Below is a small trained network, with its code and all its weights. Each question gives an input and a class and asks what happens when units are switched off, that is, made to give their printed mean instead of their output.

import numpy as np


def w(rows, s, z=0):
    codes = np.array(rows[::2]) - 128.0
    scale = np.full(codes.shape[1], s)
    scale[-1] = z or s
    return codes * scale


def norm(h):
    return h / np.sqrt((h * h).mean(-1, keepdims=True) + 1e-5)


def f(y):
    return y / 2 * (1 + np.tanh(0.7978845608 * (y + 0.044715 * y**3)))


def log_softmax(a):
    a = a - a.max(-1, keepdims=True)
    return a - np.log(np.exp(a).sum(-1, keepdims=True))


def net(x, mask):
    res = np.array(x, float).reshape(1, 4) / 4 @ E
    u = 0
    for l in range(2):
        y = f(norm(res) @ A[l][:, :-1].T + A[l][:, -1])
        res = res + np.where(mask[u : u + 9], y, B[l][:, -1]) @ B[l][:, :-1]
        u += 9
    return log_softmax(norm(res)[-1] @ U[:, :-1].T + U[:, -1])


A, B = {}, {}
E = w([
[161,248,69,106,136],'x0',
[144,111,67,76,152],'x1',
[87,181,136,67,161],'x2',
[138,136,208,93,67],'x3',
],0.014)
A[0] = w([
[112,97,221,186,59,67],'L0N0',
[104,234,55,117,94,105],'L0N1',
[158,106,208,141,227,68],'L0N2',
[195,43,126,188,65,134],'L0N3',
[165,70,65,207,91,2],'L0N4',
[213,62,29,92,189,104],'L0N5',
[1,37,146,77,139,24],'L0N6',
[132,166,195,123,180,91],'L0N7',
[155,88,215,117,84,87],'L0N8',
],0.0092,0.0064)
B[0] = w([
[93,185,178,255,50,220],'L0N0',
[207,100,153,147,227,253],'L0N1',
[55,132,127,116,91,128],'L0N2',
[187,55,114,124,77,255],'L0N3',
[175,115,108,43,94,152],'L0N4',
[153,129,44,92,60,233],'L0N5',
[27,117,123,49,201,209],'L0N6',
[171,50,111,94,112,133],'L0N7',
[110,178,88,197,115,200],'L0N8',
],0.0083,0.0043)
A[1] = w([
[128,115,179,188,107,25],'L1N0',
[181,210,192,45,118,39],'L1N1',
[109,153,72,43,142,120],'L1N2',
[127,189,61,178,188,81],'L1N3',
[137,125,220,167,104,65],'L1N4',
[52,43,239,133,163,107],'L1N5',
[41,90,129,51,72,113],'L1N6',
[56,26,192,122,135,50],'L1N7',
[9,123,184,130,160,2],'L1N8',
],0.014,0.0069)
B[1] = w([
[164,156,178,114,97,163],'L1N0',
[67,14,182,3,130,192],'L1N1',
[96,92,207,203,147,227],'L1N2',
[201,190,166,153,186,221],'L1N3',
[116,107,179,177,108,186],'L1N4',
[119,224,97,79,108,253],'L1N5',
[56,148,78,196,120,205],'L1N6',
[136,206,108,86,140,221],'L1N7',
[130,183,32,39,143,191],'L1N8',
],0.014,0.0068)
U = w([
[142,147,212,187,24,176],'0',
[120,57,225,58,185,152],'1',
[49,63,83,218,217,53],'2',
[69,102,142,121,115,2],'3',
[71,224,65,91,123,210],'4',
[205,37,10,144,72,121],'5',
[234,167,110,171,255,202],'6',
],0.022,0.0058)

Each question gives the input, the list of numbers given to net, and the class t.
The units are the neurons (one row each of A and B). Each row of codes is followed by its name. A weight is (code - 128) times the scale printed after its matrix; where a second scale follows, it is the last column's (A, B and U).
mask holds one flag per neuron, layer by layer. A switched-off neuron (its flag False) gives its mean, the last column of its row in B, instead of its output. The means were averaged over made-up inputs and are rounded, as every weight is.
A unit's drop is (log p(t) with every unit on - log p(t) with that unit switched off) / (log p(t) with every unit on - log p(t) with every unit switched off).
The circuit of an input: a set's keep is (log p(t) with only the set's units on - log p(t) with every unit switched off) / (log p(t) with every unit on - log p(t) with every unit switched off). Starting from the 12 units with the biggest drops (on a tie, the unit counted first), units are removed one at a time, each time the one whose removal leaves the highest keep (on an exact tie, the one counted first), for as long as the keep stays at least 0.8.
units of the circuit, in order: the units of the circuit, biggest drop first
unit that matters most: the unit with the biggest drop
top k neurons: the k neurons with the biggest drops, biggest first
k most important neurons of layer l: the k neurons of layer l with the biggest drops, biggest first
drop when u is switched off: that unit's drop, to one decimal
input [-7,4,-5,1], class 5: unit that matters most : L0N3
input [3,4,-7,-6], class 5: 2 most important neurons of layer 0 : (L0N5; L0N4)
input [1,4,-3,-5], class 5: 2 most important neurons of layer 0 : (L0N5; L0N4)
input [-3,3,5,-3], class 2: 2 most important neurons of layer 0 : (L0N5; L0N0)
input [6,3,2,1], class 6: top 2 neurons : (L0N1; L1N3)
input [-1,7,-8,7], class 5: top 2 neurons : (L0N3; L1N2)
input [0,7,-1,5], class 1: 3 most important neurons of layer 1 : (L1N2; L1N1; L1N5)
input [5,-3,-5,1], class 6: top 3 neurons : (L0N0; L0N1; L1N2)
input [2,2,6,-2], class 6: top 2 neurons : (L1N3; L0N1)
input [-3,1,4,-6], class 2: top 2 neurons : (L0N5; L1N2)
input [1,-7,5,2], class 1: 2 most important neurons of layer 1 : (L1N1; L1N6)
input [-1,-7,6,-8], class 6: 2 most important neurons of layer 0 : (L0N6; L0N0)
input [-5,4,-2,-8], class 5: drop when L0N5 is switched off : 0.1
input [1,-6,7,1], class 1: units of the circuit, in order : (L1N1)
input [-2,-1,-1,-5], class 5: drop when L0N6 is switched off : 0.1
input [6,7,2,1], class 6: drop when L1N3 is switched off : 0.2
input [7,-8,5,0], class 1: drop when L1N1 is switched off : 0.7
